Here is a tiny trained network, its code and every weight. The questions are about switching its units off for an input and a class, where a switched-off unit gives its printed mean instead of its output.

import numpy as np


def w(rows, s, z=0):
    codes = np.array(rows[::2]) - 128.0
    scale = np.full(codes.shape[1], s)
    scale[-1] = z or s
    return codes * scale


def f(y):
    return np.maximum(y, 0)


def log_softmax(a):
    a = a - a.max(-1, keepdims=True)
    return a - np.log(np.exp(a).sum(-1, keepdims=True))


def net(x, mask):
    res = np.array(x, float).reshape(1, 5) / 4 @ E
    y = f(res @ A[0][:, :-1].T + A[0][:, -1])
    res = res + np.where(mask, y, B[0][:, -1]) @ B[0][:, :-1]
    return log_softmax(res[-1] @ U[:, :-1].T + U[:, -1])


A, B = {}, {}
E = w([
[78,174,225],'x0',
[207,189,149],'x1',
[228,132,158],'x2',
[119,186,2],'x3',
[66,219,140],'x4',
],0.0088)
A[0] = w([
[53,163,110,60],'N0',
[112,28,176,198],'N1',
[183,134,97,186],'N2',
[98,179,126,178],'N3',
[62,149,118,70],'N4',
[181,165,160,55],'N5',
[116,188,111,233],'N6',
[152,111,191,150],'N7',
[141,177,157,97],'N8',
[152,73,165,204],'N9',
[143,60,174,224],'N10',
[173,163,105,38],'N11',
[166,158,73,165],'N12',
[121,94,17,116],'N13',
[4,84,63,251],'N14',
[67,146,96,40],'N15',
[169,147,160,236],'N16',
[66,88,143,151],'N17',
[208,90,83,121],'N18',
[66,120,113,146],'N19',
],0.014,0.0034)
B[0] = w([
[25,171,172,176],'N0',
[163,13,153,227],'N1',
[193,192,105,189],'N2',
[29,197,156,173],'N3',
[2,138,197,168],'N4',
[135,158,162,177],'N5',
[79,205,118,184],'N6',
[249,175,168,196],'N7',
[128,242,127,164],'N8',
[231,62,152,204],'N9',
[189,17,172,217],'N10',
[85,155,115,163],'N11',
[115,184,114,190],'N12',
[103,132,39,211],'N13',
[22,49,135,246],'N14',
[31,105,110,166],'N15',
[204,247,178,193],'N16',
[112,71,110,184],'N17',
[203,127,62,208],'N18',
[66,82,191,175],'N19',
],0.007,0.012)
U = w([
[127,4,152,107],'0',
[137,73,13,74],'1',
[31,76,148,93],'2',
[130,152,188,153],'3',
[155,69,193,254],'4',
[231,79,224,41],'5',
[164,122,103,173],'6',
],0.011,0.0072)

Each question gives the input, the list of numbers given to net, and the class t.
The units are the neurons (one row each of A and B). Each row of codes is followed by its name. A weight is (code - 128) times the scale printed after its matrix; where a second scale follows, it is the last column's (A, B and U).
mask holds one flag per neuron, in row order. A switched-off neuron (its flag False) gives its mean, the last column of its row in B, instead of its output. The means were averaged over made-up inputs and are rounded, as every weight is.
A unit's drop is (log p(t) with every unit on - log p(t) with that unit switched off) / (log p(t) with every unit on - log p(t) with every unit switched off).
The circuit of an input: a set's keep is (log p(t) with only the set's units on - log p(t) with every unit switched off) / (log p(t) with every unit on - log p(t) with every unit switched off). Starting from the 12 units with the biggest drops (on a tie, the unit counted first), units are removed one at a time, each time the one whose removal leaves the highest keep (on an exact tie, the one counted first), for as long as the keep stays at least 0.8.
units of the circuit, in order: the units of the circuit, biggest drop first
unit that matters most: the unit with the biggest drop
k most important neurons: the k neurons with the biggest drops, biggest first
drop when u is switched off: that unit's drop, to one decimal
input [-7,-5,7,-1,-6], class 5: units of the circuit, in order : N9; N14
input [7,2,-3,-3,-1], class 5: units of the circuit, in order : N14; N7; N13
input [-3,5,1,-3,4], class 3: units of the circuit, in order : N1; N10
input [0,-1,1,-3,0], class 5: unit that matters most : N14
input [-8,-1,-4,-3,1], class 1: 3 most important neurons : N13; N4; N10
input [-7,7,7,5,-7], class 1: 2 most important neurons : N18; N13
input [-8,7,2,0,-3], class 1: 3 most important neurons : N18; N13; N7
input [6,0,-1,3,0], class 2: drop when N7 is switched off : 0.1
input [4,-6,3,7,-8], class 1: drop when N14 is switched off : 0.0
input [-4,-6,1,-6,5], class 0: drop when N16 is switched off : 0.1
